Here is a tiny trained network, its code and every weight. The questions are about switching its units off for an input and a class, where a switched-off unit gives its printed mean instead of its output.

import numpy as np


def w(rows, s, z=0):
    codes = np.array(rows[::2]) - 128.0
    scale = np.full(codes.shape[1], s)
    scale[-1] = z or s
    return codes * scale


def f(y):
    return y / 2 * (1 + np.tanh(0.7978845608 * (y + 0.044715 * y**3)))


def log_softmax(a):
    a = a - a.max(-1, keepdims=True)
    return a - np.log(np.exp(a).sum(-1, keepdims=True))


def net(x, mask):
    res = np.array(x, float).reshape(1, 7) / 4 @ E
    y = f(res @ A[0][:, :-1].T + A[0][:, -1])
    res = res + np.where(mask, y, B[0][:, -1]) @ B[0][:, :-1]
    return log_softmax(res[-1] @ U[:, :-1].T + U[:, -1])


A, B = {}, {}
E = w([
[128,128,129,129],'x0',
[133,129,127,127],'x1',
[118,124,130,134],'x2',
[97,161,37,212],'x3',
[167,136,189,232],'x4',
[127,127,127,128],'x5',
[173,7,88,137],'x6',
],0.014)
A[0] = w([
[55,227,105,108,51],'neuron 1',
[142,40,116,144,181],'neuron 2',
[87,76,179,26,149],'neuron 3',
[80,169,86,213,175],'neuron 4',
[66,193,99,114,45],'neuron 5',
[78,214,112,99,207],'neuron 6',
[74,160,247,127,135],'neuron 7',
[151,118,134,101,132],'neuron 8',
[147,61,189,36,37],'neuron 9',
[182,114,146,230,11],'neuron 10',
[168,26,136,152,89],'neuron 11',
[112,129,155,127,107],'neuron 12',
[81,199,118,84,124],'neuron 13',
[116,182,216,115,131],'neuron 14',
[95,175,82,213,10],'neuron 15',
[149,181,178,121,122],'neuron 16',
[166,71,139,144,65],'neuron 17',
[100,84,18,123,106],'neuron 18',
[100,118,88,119,96],'neuron 19',
[149,181,120,162,63],'neuron 20',
[130,142,212,131,131],'neuron 21',
[190,111,154,241,153],'neuron 22',
[116,133,78,122,80],'neuron 23',
[88,71,17,141,111],'neuron 24',
[214,130,135,60,164],'neuron 25',
[104,178,113,110,149],'neuron 26',
[155,157,211,126,141],'neuron 27',
],0.012,0.014)
B[0] = w([
[112,208,47,97,191],'neuron 1',
[170,150,79,113,239],'neuron 2',
[63,174,135,88,240],'neuron 3',
[122,188,77,106,249],'neuron 4',
[135,195,78,126,163],'neuron 5',
[81,39,171,93,247],'neuron 6',
[178,54,119,174,208],'neuron 7',
[85,124,129,121,151],'neuron 8',
[98,233,42,104,202],'neuron 9',
[136,254,52,76,166],'neuron 10',
[39,166,139,46,204],'neuron 11',
[112,90,127,155,128],'neuron 12',
[83,191,143,87,192],'neuron 13',
[159,100,149,159,199],'neuron 14',
[38,57,221,31,173],'neuron 15',
[168,86,154,163,170],'neuron 16',
[84,100,160,81,155],'neuron 17',
[212,92,110,216,214],'neuron 18',
[144,119,139,131,144],'neuron 19',
[123,73,161,144,144],'neuron 20',
[166,102,148,155,180],'neuron 21',
[34,124,178,80,241],'neuron 22',
[142,112,131,133,140],'neuron 23',
[186,116,112,176,225],'neuron 24',
[89,136,161,123,205],'neuron 25',
[117,118,149,90,177],'neuron 26',
[142,65,134,206,190],'neuron 27',
],0.0098,0.014)
U = w([
[9,103,217,69,112],'0',
[76,209,3,94,255],'1',
[246,83,110,224,22],'2',
],0.008,0.0022)

Each question gives the input, the list of numbers given to net, and the class t.
The units are the neurons (one row each of A and B). Each row of codes is followed by its name. A weight is (code - 128) times the scale printed after its matrix; where a second scale follows, it is the last column's (A, B and U).
mask holds one flag per neuron, in row order. A switched-off neuron (its flag False) gives its mean, the last column of its row in B, instead of its output. The means were averaged over made-up inputs and are rounded, as every weight is.
A unit's drop is (log p(t) with every unit on - log p(t) with that unit switched off) / (log p(t) with every unit on - log p(t) with every unit switched off).
The circuit of an input: a set's keep is (log p(t) with only the set's units on - log p(t) with every unit switched off) / (log p(t) with every unit on - log p(t) with every unit switched off). Starting from the 12 units with the biggest drops (on a tie, the unit counted first), units are removed one at a time, each time the one whose removal leaves the highest keep (on an exact tie, the one counted first), for as long as the keep stays at least 0.8.
circuit, biggest first: the units of the circuit, biggest drop first
unit that matters most: the unit with the biggest drop
k most important neurons: the k neurons with the biggest drops, biggest first
drop when u is switched off: that unit's drop, to one decimal
input [-6,0,6,-4,0,-7,7], class 1: unit that matters most -> neuron 9
input [1,-6,0,-4,0,8,6], class 1: 3 most important neurons -> [neuron 9; neuron 6; neuron 2]
input [-4,-6,-3,0,-3,8,-6], class 0: 4 most important neurons -> [neuron 6; neuron 9; neuron 2; neuron 10]
input [-4,-6,-1,1,7,-8,8], class 1: 3 most important neurons -> [neuron 10; neuron 2; neuron 6]
input [-8,0,-4,4,5,4,0], class 0: 4 most important neurons -> [neuron 22; neuron 15; neuron 9; neuron 1]
input [8,-1,-8,1,-4,2,1], class 2: 2 most important neurons -> [neuron 22; neuron 11]
input [-4,4,8,-4,-2,-6,3], class 1: 2 most important neurons -> [neuron 6; neuron 9]
input [-4,4,-8,0,7,-6,8], class 0: 2 most important neurons -> [neuron 22; neuron 17]
input [-7,-2,7,7,1,-5,-7], class 0: 2 most important neurons -> [neuron 15; neuron 6]
input [-3,7,0,8,8,7,-1], class 0: 2 most important neurons -> [neuron 15; neuron 22]
input [1,-4,-6,4,8,7,6], class 1: 3 most important neurons -> [neuron 10; neuron 6; neuron 2]
input [4,-6,3,7,3,7,-6], class 0: 2 most important neurons -> [neuron 15; neuron 6]
input [0,-5,4,6,8,5,-2], class 0: 2 most important neurons -> [neuron 15; neuron 22]
input [4,1,-5,-1,-6,4,-1], class 0: circuit, biggest first -> [neuron 4]
input [5,-4,-5,-4,-7,-5,4], class 1: drop when neuron 9 is switched off -> 0.1
input [-5,-1,6,-5,-2,-6,6], class 1: drop when neuron 9 is switched off -> 0.5
input [3,1,2,-7,-4,-2,1], class 1: drop when neuron 22 is switched off -> 0.2
input [1,4,5,4,8,7,6], class 1: drop when neuron 6 is switched off -> 0.2
